Here is a tiny trained network, its code and every weight. The questions are about switching its units off for an input and a class, where a switched-off unit gives its printed mean instead of its output.

import numpy as np


def w(rows, s, z=0):
    codes = np.array(rows[::2]) - 128.0
    scale = np.full(codes.shape[1], s)
    scale[-1] = z or s
    return codes * scale


def f(y):
    return np.maximum(y, 0)


def log_softmax(a):
    a = a - a.max(-1, keepdims=True)
    return a - np.log(np.exp(a).sum(-1, keepdims=True))


def net(x, mask):
    res = np.array(x, float).reshape(1, 4) / 4 @ E
    y = f(res @ A[0][:, :-1].T + A[0][:, -1])
    res = res + np.where(mask, y, B[0][:, -1]) @ B[0][:, :-1]
    return log_softmax(res[-1] @ U[:, :-1].T + U[:, -1])


A, B = {}, {}
E = w([
[222,172,236,154,197,136,218,122,213,84],'x0',
[156,34,144,67,37,96,223,25,144,97],'x1',
[252,47,124,94,152,201,126,154,30,200],'x2',
[37,73,178,117,76,199,174,164,247,154],'x3',
],0.011)
A[0] = w([
[156,61,127,70,55,87,195,61,106,101,128],'N0',
[43,111,205,87,103,189,137,124,148,146,120],'N1',
[129,173,117,218,160,174,94,209,123,137,145],'N2',
[176,93,162,127,153,173,158,152,94,143,105],'N3',
[201,202,206,102,156,133,185,187,163,92,135],'N4',
[107,93,160,148,116,188,76,147,172,144,254],'N5',
[74,87,84,136,32,104,64,176,74,158,88],'N6',
[117,111,190,138,61,183,137,173,111,176,69],'N7',
[148,174,134,151,129,62,89,91,85,86,109],'N8',
[166,98,183,224,233,135,187,122,163,117,101],'N9',
[176,156,124,106,67,139,149,24,153,121,34],'N10',
[117,101,149,174,122,135,98,161,175,134,104],'N11',
[96,171,135,161,186,177,80,175,159,203,74],'N12',
[207,163,80,101,135,109,125,111,94,136,205],'N13',
[185,75,102,92,158,150,123,161,117,174,113],'N14',
[45,207,113,169,86,44,123,84,153,80,118],'N15',
[72,100,82,99,74,132,83,136,97,169,158],'N16',
[78,121,160,161,88,210,194,137,136,162,64],'N17',
[255,67,113,91,124,193,87,135,119,234,83],'N18',
[107,152,137,206,102,93,92,63,161,22,111],'N19',
[181,159,128,158,132,65,64,35,101,112,78],'N20',
[157,141,161,153,109,172,180,107,139,89,146],'N21',
[117,86,96,69,71,156,187,40,131,59,102],'N22',
],0.0099,0.0081)
B[0] = w([
[189,202,185,136,101,103,83,202,167,183,251],'N0',
[104,227,66,102,162,171,177,135,151,171,206],'N1',
[241,102,144,113,105,64,53,192,100,184,234],'N2',
[50,114,134,144,147,116,106,108,181,105,189],'N3',
[119,117,148,138,70,164,119,18,1,109,244],'N4',
[152,167,98,12,170,191,152,131,150,130,213],'N5',
[114,145,161,162,46,121,145,20,14,70,225],'N6',
[108,168,50,165,194,145,174,121,182,100,165],'N7',
[113,157,34,75,173,192,185,159,107,170,198],'N8',
[85,160,138,128,39,101,133,60,27,72,226],'N9',
[174,147,128,188,93,16,115,143,87,221,177],'N10',
[124,173,104,135,148,147,143,153,154,118,162],'N11',
[215,173,96,188,144,63,79,183,122,135,210],'N12',
[121,161,121,47,165,241,212,122,167,194,225],'N13',
[58,65,156,163,184,135,112,116,191,150,197],'N14',
[94,81,219,194,193,162,88,116,201,139,248],'N15',
[153,168,149,125,61,196,139,42,93,30,222],'N16',
[91,221,71,123,171,109,191,118,120,154,181],'N17',
[27,77,182,234,147,115,105,175,188,107,243],'N18',
[66,2,161,153,153,166,133,157,171,121,213],'N19',
[92,198,35,113,185,157,201,112,151,158,199],'N20',
[116,177,120,81,70,152,111,84,132,60,191],'N21',
[189,229,128,144,138,72,52,224,140,117,227],'N22',
],0.0069,0.016)
U = w([
[110,128,141,135,56,131,116,69,65,70,97],'0',
[210,150,138,147,118,80,58,188,137,160,100],'1',
[48,61,174,179,165,129,111,139,183,118,93],'2',
[109,152,48,90,169,148,198,133,146,150,92],'3',
[154,99,149,49,124,166,106,124,146,115,253],'4',
[147,1,63,83,95,17,153,130,145,72,80],'5',
],0.015,0.022)

Each question gives the input, the list of numbers given to net, and the class t.
The units are the neurons (one row each of A and B). Each row of codes is followed by its name. A weight is (code - 128) times the scale printed after its matrix; where a second scale follows, it is the last column's (A, B and U).
mask holds one flag per neuron, in row order. A switched-off neuron (its flag False) gives its mean, the last column of its row in B, instead of its output. The means were averaged over made-up inputs and are rounded, as every weight is.
A unit's drop is (log p(t) with every unit on - log p(t) with that unit switched off) / (log p(t) with every unit on - log p(t) with every unit switched off).
The circuit of an input: a set's keep is (log p(t) with only the set's units on - log p(t) with every unit switched off) / (log p(t) with every unit on - log p(t) with every unit switched off). Starting from the 12 units with the biggest drops (on a tie, the unit counted first), units are removed one at a time, each time the one whose removal leaves the highest keep (on an exact tie, the one counted first), for as long as the keep stays at least 0.8.
circuit, biggest first: the units of the circuit, biggest drop first
most important unit: the unit with the biggest drop
k most important neurons: the k neurons with the biggest drops, biggest first
drop when u is switched off: that unit's drop, to one decimal
input [7,-7,-1,-4], class 0: 4 most important neurons => N4, N9, N0, N22
input [8,-4,-5,6], class 0: circuit, biggest first => N4
input [0,-1,7,7], class 2: 3 most important neurons => N18, N14, N13
input [8,1,5,8], class 0: 2 most important neurons => N4, N9
input [2,-7,8,0], class 2: 2 most important neurons => N18, N14
input [-1,5,4,4], class 1: circuit, biggest first => N0, N22
input [7,-2,7,4], class 0: 3 most important neurons => N9, N4, N15
input [6,8,-6,8], class 1: 3 most important neurons => N22, N0, N10
input [0,2,8,8], class 2: 2 most important neurons => N18, N14
input [5,-4,1,-6], class 3: 2 most important neurons => N13, N6
input [-2,-1,5,6], class 3: 2 most important neurons => N15, N5
input [-3,7,8,5], class 2: 3 most important neurons => N18, N14, N2
input [-6,2,4,-7], class 3: 4 most important neurons => N13, N20, N4, N9
input [7,1,5,-8], class 3: 3 most important neurons => N13, N20, N6
input [-3,2,6,7], class 3: circuit, biggest first => N7
input [0,-2,1,-2], class 4: 2 most important neurons => N22, N0
input [6,8,-4,8], class 1: 4 most important neurons => N22, N0, N10, N13
input [8,8,3,0], class 0: 4 most important neurons => N4, N9, N21, N2
input [4,4,7,-7], class 2: drop when N1 is switched off => 0.1
input [3,-3,8,-4], class 2: drop when N18 is switched off => 0.2
input [4,8,-6,-2], class 1: drop when N22 is switched off => 0.2
input [4,4,-2,-7], class 3: drop when N20 is switched off => 0.1
input [5,8,2,-6], class 1: most important unit => N0
